Here is a tiny trained network, its code and every weight. The questions are about switching its units off for an input and a target symbol, where a switched-off unit gives its printed mean instead of its output.

import numpy as np


def w(rows, s, z=0):
    codes = np.array(rows[::2]) - 128.0
    scale = np.full(codes.shape[1], s)
    scale[-1] = z or s
    return codes * scale


def norm(h):
    return h / np.sqrt((h * h).mean(-1, keepdims=True) + 1e-5)


def softmax(a):
    e = np.exp(a - a.max(-1, keepdims=True))
    return e / e.sum(-1, keepdims=True)


def log_softmax(a):
    a = a - a.max(-1, keepdims=True)
    return a - np.log(np.exp(a).sum(-1, keepdims=True))


def net(x, mask):
    ids = ['ΔΩζηθξ'.index(c) for c in x.split()]
    T = len(ids)
    res = E[ids] + P[:T]
    u = 0
    for l in range(3):
        r = norm(res)
        for j in range(2):
            rows = slice(4 * j, 4 * j + 4)
            q, k, v = (r @ M[l][rows].T for M in (Q, K, V))
            z = softmax(np.where(np.tri(T) > 0, q @ k.T / 4**0.5, -1e9)) @ v
            o = O[l][rows]
            res = res + np.where(mask[u + j], z, o[:, -1]) @ o[:, :-1]
        u += 2
    return log_softmax(norm(res)[-1] @ U[:, :-1].T + U[:, -1])


Q, K, V, O = {}, {}, {}, {}
E = w([
[118,110,188,53],'Δ',
[138,59,44,49],'Ω',
[97,13,51,161],'ζ',
[59,189,104,120],'η',
[253,221,66,77],'θ',
[129,166,126,184],'ξ',
],0.0046)
P = w([
[130,100,197,145],'0',
[169,233,46,20],'1',
[156,190,17,72],'2',
[120,84,54,85],'3',
[109,109,65,151],'4',
[111,134,62,184],'5',
[126,127,113,155],'6',
[98,131,118,143],'7',
[158,133,128,171],'8',
[169,110,155,181],'9',
[176,79,150,157],'10',
[177,70,195,96],'11',
[214,71,252,123],'12',
],0.0035)
Q[0] = w([
[196,253,98,68],'0.h0',
[143,92,101,80],'0.h0',
[81,169,169,168],'0.h0',
[161,31,193,107],'0.h0',
[37,94,246,138],'0.h1',
[63,194,204,113],'0.h1',
[118,241,187,132],'0.h1',
[156,190,100,89],'0.h1',
],0.0044)
K[0] = w([
[97,102,135,244],'0.h0',
[174,107,142,136],'0.h0',
[75,141,134,96],'0.h0',
[149,124,187,94],'0.h0',
[142,194,77,177],'0.h1',
[61,253,134,140],'0.h1',
[12,172,167,149],'0.h1',
[109,126,163,111],'0.h1',
],0.0054)
V[0] = w([
[4,185,120,61],'0.h0',
[98,136,114,99],'0.h0',
[13,190,128,137],'0.h0',
[200,87,125,109],'0.h0',
[83,212,86,159],'0.h1',
[104,111,132,135],'0.h1',
[247,110,159,113],'0.h1',
[211,85,117,91],'0.h1',
],0.0043)
O[0] = w([
[197,101,145,55,248],'0.h0',
[149,130,130,96,181],'0.h0',
[195,33,147,84,167],'0.h0',
[98,191,119,146,119],'0.h0',
[227,104,116,135,177],'0.h1',
[122,92,134,113,118],'0.h1',
[52,253,126,197,73],'0.h1',
[70,219,113,133,146],'0.h1',
],0.0038,0.0018)
Q[1] = w([
[170,152,105,217],'1.h0',
[254,152,117,117],'1.h0',
[109,119,117,224],'1.h0',
[196,161,94,169],'1.h0',
[137,159,107,93],'1.h1',
[143,120,133,120],'1.h1',
[121,150,125,123],'1.h1',
[135,69,166,157],'1.h1',
],0.0075)
K[1] = w([
[88,200,187,45],'1.h0',
[65,167,202,184],'1.h0',
[117,224,110,2],'1.h0',
[66,165,211,104],'1.h0',
[130,103,153,144],'1.h1',
[152,115,126,117],'1.h1',
[122,125,135,146],'1.h1',
[135,151,71,76],'1.h1',
],0.0062)
V[1] = w([
[94,155,154,48],'1.h0',
[141,118,187,158],'1.h0',
[177,116,103,190],'1.h0',
[123,152,201,86],'1.h0',
[117,121,3,89],'1.h1',
[114,128,16,99],'1.h1',
[162,122,52,122],'1.h1',
[110,123,213,140],'1.h1',
],0.0058)
O[1] = w([
[94,124,132,34,155],'1.h0',
[132,112,82,146,76],'1.h0',
[184,129,124,211,111],'1.h0',
[120,97,88,77,106],'1.h0',
[113,138,245,104,255],'1.h1',
[113,144,254,111,236],'1.h1',
[167,146,204,109,198],'1.h1',
[108,97,10,146,49],'1.h1',
],0.0049,0.0036)
Q[2] = w([
[137,146,104,124],'2.h0',
[168,169,177,73],'2.h0',
[92,138,121,111],'2.h0',
[112,113,60,164],'2.h0',
[171,150,254,43],'2.h1',
[190,142,168,45],'2.h1',
[137,169,246,122],'2.h1',
[173,143,212,83],'2.h1',
],0.0077)
K[2] = w([
[136,150,92,131],'2.h0',
[187,123,166,210],'2.h0',
[125,110,106,134],'2.h0',
[94,162,68,78],'2.h0',
[128,93,2,240],'2.h1',
[113,171,52,223],'2.h1',
[108,81,44,156],'2.h1',
[116,101,18,201],'2.h1',
],0.0077)
V[2] = w([
[216,230,104,142],'2.h0',
[240,231,70,88],'2.h0',
[45,80,152,99],'2.h0',
[45,95,169,190],'2.h0',
[236,154,40,231],'2.h1',
[70,2,84,129],'2.h1',
[130,92,209,228],'2.h1',
[63,176,81,182],'2.h1',
],0.0051)
O[2] = w([
[97,71,138,156,95],'2.h0',
[16,3,187,154,119],'2.h0',
[148,170,118,103,204],'2.h0',
[173,159,83,139,79],'2.h0',
[162,58,135,238,8],'2.h1',
[204,194,34,106,166],'2.h1',
[171,176,200,176,28],'2.h1',
[86,148,89,222,114],'2.h1',
],0.0059,0.0016)
U = w([
[82,127,17,107,253],'Δ',
[68,202,186,82,115],'Ω',
[201,227,141,166,116],'ζ',
[248,28,183,41,70],'η',
[2,139,189,175,95],'θ',
[169,64,59,213,130],'ξ',
],0.0046,0.0058)

Each question gives the input, a string of symbols that net reads in full, and the target symbol t.
The units are the heads (4 rows each of Q, K, V and O). Each row of codes is followed by its name. A weight is (code - 128) times the scale printed after its matrix; where a second scale follows, it is the last column's (O and U).
mask holds one flag per head, layer by layer. A switched-off head (its flag False) gives its mean, the last column of its rows in O, instead of its output. The means were averaged over made-up inputs and are rounded, as every weight is.
A unit's drop is (log p(t) with every unit on - log p(t) with that unit switched off) / (log p(t) with every unit on - log p(t) with every unit switched off).
The circuit of an input: a set's keep is (log p(t) with only the set's units on - log p(t) with every unit switched off) / (log p(t) with every unit on - log p(t) with every unit switched off). Starting from all 6 units, units are removed one at a time, each time the one whose removal leaves the highest keep (on an exact tie, the one counted first), for as long as the keep stays at least 0.8.
units of the circuit, in order: the units of the circuit, biggest drop first
unit that matters most: the unit with the biggest drop
which heads matter: for each layer, one digit per head in row order, 1 if its drop is at least 0.15 and else 0, layers parted by /
drop when u is switched off: that unit's drop, to one decimal
input ξ Δ Δ, target ξ: units of the circuit, in order -> [1.h1 1.h0 2.h1]
input ξ η ξ η ξ Δ ζ, target ξ: which heads matter -> 00 / 01 / 01
input ξ ξ η ζ Δ θ θ θ η ξ ξ η, target ξ: units of the circuit, in order -> [2.h1 1.h1]
input ξ η Ω Δ, target ξ: units of the circuit, in order -> [2.h1 1.h1]
input θ Δ Ω ζ ζ θ ζ θ Δ θ θ, target θ: units of the circuit, in order -> [2.h1 1.h1 0.h0 0.h1]
input Δ Δ Δ Ω η Δ θ Δ Δ ζ θ, target Δ: which heads matter -> 00 / 01 / 01
input η θ Ω η Δ Δ η, target η: units of the circuit, in order -> [0.h1 0.h0]
input ξ ζ Δ η η ζ θ, target ξ: which heads matter -> 00 / 11 / 01
input θ ζ η Ω θ η θ ξ θ ξ ξ Ω ζ, target θ: which heads matter -> 11 / 00 / 01
input θ η η, target θ: which heads matter -> 00 / 00 / 01
input η Δ ξ, target η: which heads matter -> 01 / 00 / 00
input θ Δ θ ζ Ω θ η Ω Ω, target θ: unit that matters most -> 2.h1
input ξ η ζ ζ θ Δ Δ η Ω, target ξ: which heads matter -> 00 / 01 / 01
input ξ θ η, target ξ: unit that matters most -> 1.h1
input Δ ζ Ω η Δ ξ Δ ξ, target Δ: which heads matter -> 00 / 11 / 01
input Δ η Δ Δ Δ θ ξ, target Δ: units of the circuit, in order -> [1.h1 2.h1 1.h0]
input θ ζ η, target θ: drop when 0.h0 is switched off -> 0.1
input ζ ξ ξ θ Δ Ω Ω, target ζ: drop when 1.h1 is switched off -> 0.2
input ζ Δ Ω Ω Δ ζ ξ η ξ ζ Ω, target ζ: drop when 0.h0 is switched off -> 0.1
input ξ ζ Δ θ Ω η Δ ξ ζ θ, target ξ: unit that matters most -> 2.h1
input θ θ ξ θ, target θ: drop when 1.h1 is switched off -> 0.0
